Here is a tiny trained network, its code and every weight. The questions are about switching its units off for an input and a class, where a switched-off unit gives its printed mean instead of its output.

import numpy as np


def w(rows, s, z=0):
    codes = np.array(rows[::2]) - 128.0
    scale = np.full(codes.shape[1], s)
    scale[-1] = z or s
    return codes * scale


def f(y):
    return y / 2 * (1 + np.tanh(0.7978845608 * (y + 0.044715 * y**3)))


def log_softmax(a):
    a = a - a.max(-1, keepdims=True)
    return a - np.log(np.exp(a).sum(-1, keepdims=True))


def net(x, mask):
    res = np.array(x, float).reshape(1, 6) / 4 @ E
    y = f(res @ A[0][:, :-1].T + A[0][:, -1])
    res = res + np.where(mask, y, B[0][:, -1]) @ B[0][:, :-1]
    return log_softmax(res[-1] @ U[:, :-1].T + U[:, -1])


A, B = {}, {}
E = w([
[125,149,232,30,151,157,73,123],'x0',
[129,126,131,133,125,130,130,135],'x1',
[134,125,123,124,132,132,127,119],'x2',
[176,189,26,2,206,154,199,202],'x3',
[133,121,181,124,124,31,214,129],'x4',
[79,163,100,123,42,5,47,167],'x5',
],0.0057)
A[0] = w([
[114,131,190,142,138,62,229,136,48],'N0',
[141,132,233,69,120,156,93,150,26],'N1',
[141,118,38,247,115,129,181,150,1],'N2',
[142,117,161,154,160,201,187,121,61],'N3',
[122,127,74,171,144,205,47,135,40],'N4',
[119,107,191,210,110,139,95,110,24],'N5',
],0.015,0.0092)
B[0] = w([
[215,111,162,73,39,254,51,141,219],'N0',
[23,134,146,74,166,127,129,17,196],'N1',
[5,149,199,34,202,123,108,27,254],'N2',
[94,151,86,170,72,7,81,190,237],'N3',
[236,100,217,80,31,171,128,153,199],'N4',
[173,166,2,100,193,142,180,180,238],'N5',
],0.012,0.0052)
U = w([
[127,103,136,186,139,167,158,68,253],'0',
[57,127,175,104,178,172,135,9,60],'1',
[137,102,137,193,132,158,166,90,237],'2',
[178,176,3,39,218,192,228,170,49],'3',
[192,94,198,123,44,228,99,87,47],'4',
[57,144,96,183,12,5,16,135,78],'5',
],0.007,0.014)

Each question gives the input, the list of numbers given to net, and the class t.
The units are the neurons (one row each of A and B). Each row of codes is followed by its name. A weight is (code - 128) times the scale printed after its matrix; where a second scale follows, it is the last column's (A, B and U).
mask holds one flag per neuron, in row order. A switched-off neuron (its flag False) gives its mean, the last column of its row in B, instead of its output. The means were averaged over made-up inputs and are rounded, as every weight is.
A unit's drop is (log p(t) with every unit on - log p(t) with that unit switched off) / (log p(t) with every unit on - log p(t) with every unit switched off).
The circuit of an input: a set's keep is (log p(t) with only the set's units on - log p(t) with every unit switched off) / (log p(t) with every unit on - log p(t) with every unit switched off). Starting from all 6 units, units are removed one at a time, each time the one whose removal leaves the highest keep (on an exact tie, the one counted first), for as long as the keep stays at least 0.8.
circuit, biggest first: the units of the circuit, biggest drop first
top k neurons: the k neurons with the biggest drops, biggest first
drop of u: that unit's drop, to one decimal
input [2,-6,3,3,-7,-7], class 4: top neuron => [N4]
input [-7,3,-1,-8,-1,-4], class 3: top 2 neurons => [N5; N1]
input [7,7,1,3,-8,2], class 4: top 3 neurons => [N4; N2; N5]
input [7,-2,0,-1,-1,5], class 1: top 2 neurons => [N1; N3]
input [7,0,-5,2,1,-8], class 5: top 2 neurons => [N3; N2]
input [-6,-3,6,5,-7,6], class 4: top 3 neurons => [N4; N5; N3]
input [-7,2,-3,-7,7,-6], class 1: top 2 neurons => [N2; N4]
input [-6,-1,-6,4,-8,-5], class 4: top 3 neurons => [N4; N5; N1]
input [8,2,-1,1,-7,5], class 1: top 4 neurons => [N1; N3; N0; N5]
input [-6,1,7,7,-6,-1], class 0: top 2 neurons => [N5; N4]
input [-4,-4,-5,-1,2,-7], class 5: drop of N3 => 0.8
input [1,-3,-6,3,-4,-8], class 5: drop of N3 => 0.8
input [-5,2,-1,6,7,-4], class 4: drop of N3 => 0.0
input [7,7,2,3,-6,2], class 1: circuit, biggest first => [N1]
